Below is a small trained network, with its code and all its weights. Each question gives an input and a class and asks what happens when units are switched off, that is, made to give their printed mean instead of their output.

import numpy as np


def w(rows, s, z=0):
    codes = np.array(rows[::2]) - 128.0
    scale = np.full(codes.shape[1], s)
    scale[-1] = z or s
    return codes * scale


def norm(h):
    return h / np.sqrt((h * h).mean(-1, keepdims=True) + 1e-5)


def f(y):
    return np.maximum(y, 0)


def log_softmax(a):
    a = a - a.max(-1, keepdims=True)
    return a - np.log(np.exp(a).sum(-1, keepdims=True))


def net(x, mask):
    res = np.array(x, float).reshape(1, 6) / 4 @ E
    u = 0
    for l in range(3):
        y = f(norm(res) @ A[l][:, :-1].T + A[l][:, -1])
        res = res + np.where(mask[u : u + 6], y, B[l][:, -1]) @ B[l][:, :-1]
        u += 6
    return log_softmax(norm(res)[-1] @ U[:, :-1].T + U[:, -1])


A, B = {}, {}
E = w([
[137,131,128,124,162,163,143,141,98,81],'x0',
[134,152,172,117,43,170,217,228,92,163],'x1',
[144,53,173,227,135,67,175,221,233,84],'x2',
[232,69,198,107,176,197,247,1,167,212],'x3',
[159,160,97,99,98,253,67,164,226,131],'x4',
[121,87,162,72,126,118,107,142,144,126],'x5',
],0.0055)
A[0] = w([
[78,113,230,142,108,106,64,134,38,154,158],'0.n0',
[55,125,157,134,55,208,181,184,173,135,113],'0.n1',
[134,222,98,68,119,196,92,205,255,147,5],'0.n2',
[95,15,52,200,36,83,142,125,102,97,194],'0.n3',
[197,114,62,64,102,173,105,95,30,135,149],'0.n4',
[90,176,89,92,25,140,74,185,111,76,159],'0.n5',
],0.0053,0.0022)
B[0] = w([
[157,201,61,222,143,134,188,112,54,96,198],'0.n0',
[174,167,177,199,113,152,79,57,108,79,197],'0.n1',
[99,53,40,133,133,106,255,134,59,57,214],'0.n2',
[180,88,125,101,147,134,153,154,114,93,217],'0.n3',
[164,201,132,148,88,9,154,117,223,115,227],'0.n4',
[175,146,141,111,172,164,112,131,133,226,253],'0.n5',
],0.0084,0.0048)
A[1] = w([
[98,91,38,125,166,130,43,71,160,101,65],'1.n0',
[77,186,191,123,35,185,160,195,119,140,7],'1.n1',
[144,146,132,170,173,112,107,71,137,124,133],'1.n2',
[128,158,104,119,115,135,85,201,84,133,26],'1.n3',
[159,142,172,121,119,164,162,79,156,172,148],'1.n4',
[102,131,92,103,99,254,119,128,221,136,137],'1.n5',
],0.0092,0.002)
B[1] = w([
[83,116,180,152,82,144,72,93,97,82,228],'1.n0',
[105,110,139,147,98,124,6,106,29,108,179],'1.n1',
[73,48,183,82,99,202,123,144,144,115,233],'1.n2',
[117,70,118,116,212,150,175,148,207,180,205],'1.n3',
[142,124,106,122,194,185,85,182,114,163,253],'1.n4',
[94,131,101,86,50,79,202,130,158,125,204],'1.n5',
],0.011,0.0055)
A[2] = w([
[102,234,106,20,149,96,94,27,115,156,61],'2.n0',
[125,118,207,194,138,103,120,107,249,58,125],'2.n1',
[126,124,65,123,91,115,177,125,144,55,141],'2.n2',
[179,164,117,137,120,120,156,161,2,180,89],'2.n3',
[46,76,187,140,191,82,179,91,78,153,3],'2.n4',
[5,143,82,175,188,60,54,179,155,125,138],'2.n5',
],0.0078,0.0037)
B[2] = w([
[218,108,84,250,181,67,113,251,113,84,213],'2.n0',
[175,200,103,195,152,135,24,196,60,110,224],'2.n1',
[92,143,111,106,105,39,202,58,143,136,203],'2.n2',
[58,94,168,103,99,131,95,78,182,85,254],'2.n3',
[64,216,74,53,2,108,203,98,142,155,200],'2.n4',
[172,119,167,46,149,201,173,74,179,220,248],'2.n5',
],0.0099,0.0052)
U = w([
[145,108,156,51,229,213,185,134,200,235,2],'0',
[60,164,77,87,30,33,223,81,150,80,201],'1',
[85,130,202,172,84,164,37,77,44,74,204],'2',
[248,188,81,235,208,52,113,222,120,76,90],'3',
],0.012,0.0012)

Each question gives the input, the list of numbers given to net, and the class t.
The units are the neurons (one row each of A and B). Each row of codes is followed by its name. A weight is (code - 128) times the scale printed after its matrix; where a second scale follows, it is the last column's (A, B and U).
mask holds one flag per neuron, layer by layer. A switched-off neuron (its flag False) gives its mean, the last column of its row in B, instead of its output. The means were averaged over made-up inputs and are rounded, as every weight is.
A unit's drop is (log p(t) with every unit on - log p(t) with that unit switched off) / (log p(t) with every unit on - log p(t) with every unit switched off).
The circuit of an input: a set's keep is (log p(t) with only the set's units on - log p(t) with every unit switched off) / (log p(t) with every unit on - log p(t) with every unit switched off). Starting from the 12 units with the biggest drops (on a tie, the unit counted first), units are removed one at a time, each time the one whose removal leaves the highest keep (on an exact tie, the one counted first), for as long as the keep stays at least 0.8.
circuit, biggest first: the units of the circuit, biggest drop first
most important unit: the unit with the biggest drop
k most important neurons: the k neurons with the biggest drops, biggest first
top k neurons in layer l: the k neurons of layer l with the biggest drops, biggest first
input [6,8,4,-8,3,4], class 0: circuit, biggest first	1.n3
input [5,2,6,4,-5,7], class 3: 3 most important neurons	0.n2, 2.n1, 0.n5
input [-2,-8,-8,-8,-8,3], class 0: top 4 neurons in layer 1	1.n3, 1.n1, 1.n5, 1.n2
input [1,7,7,3,6,7], class 2: 2 most important neurons	0.n1, 1.n1
input [5,8,-5,-8,-8,-5], class 0: 4 most important neurons	1.n3, 2.n5, 0.n5, 0.n2
input [0,2,-6,-6,-6,1], class 0: circuit, biggest first	1.n3, 2.n5
input [-2,-7,-4,3,6,-7], class 2: 2 most important neurons	1.n0, 1.n2
input [1,2,5,-6,-7,-4], class 1: top 2 neurons in layer 0	0.n3, 0.n0
input [1,-2,5,4,-1,1], class 3: 4 most important neurons	2.n1, 0.n5, 2.n5, 1.n3
input [-4,0,-7,-2,7,7], class 1: 2 most important neurons	0.n2, 1.n5
input [-6,3,-8,-6,6,6], class 3: top 2 neurons in layer 1	1.n4, 1.n2
input [4,-4,0,4,-5,7], class 1: 2 most important neurons	2.n4, 0.n5
input [7,4,3,6,-7,-7], class 1: 2 most important neurons	0.n5, 2.n4
input [-1,3,-4,2,0,0], class 3: most important unit	0.n4
input [-2,-7,6,-7,-2,-3], class 0: top 2 neurons in layer 0	0.n1, 0.n4
input [-8,7,7,-2,-6,-6], class 2: top 3 neurons in layer 1	1.n5, 1.n1, 1.n3
input [-8,-7,2,-2,-5,-3], class 2: 2 most important neurons	1.n0, 0.n2
input [6,3,-6,-3,2,-5], class 3: 2 most important neurons	2.n0, 0.n4
input [-6,5,2,3,4,-6], class 2: 3 most important neurons	0.n1, 1.n1, 1.n4
input [6,-4,-5,-8,2,-7], class 0: most important unit	2.n5
input [-6,6,-2,-3,2,-2], class 2: 2 most important neurons	1.n1, 0.n1
input [-1,-4,1,4,-5,2], class 1: 3 most important neurons	2.n4, 0.n5, 2.n5
input [6,-6,-7,-4,1,-8], class 3: top 2 neurons in layer 1	1.n1, 1.n4
input [1,-4,4,0,-3,-2], class 2: top 3 neurons in layer 2	2.n1, 2.n0, 2.n4
input [6,4,-3,3,4,3], class 1: top 2 neurons in layer 0	0.n2, 0.n5
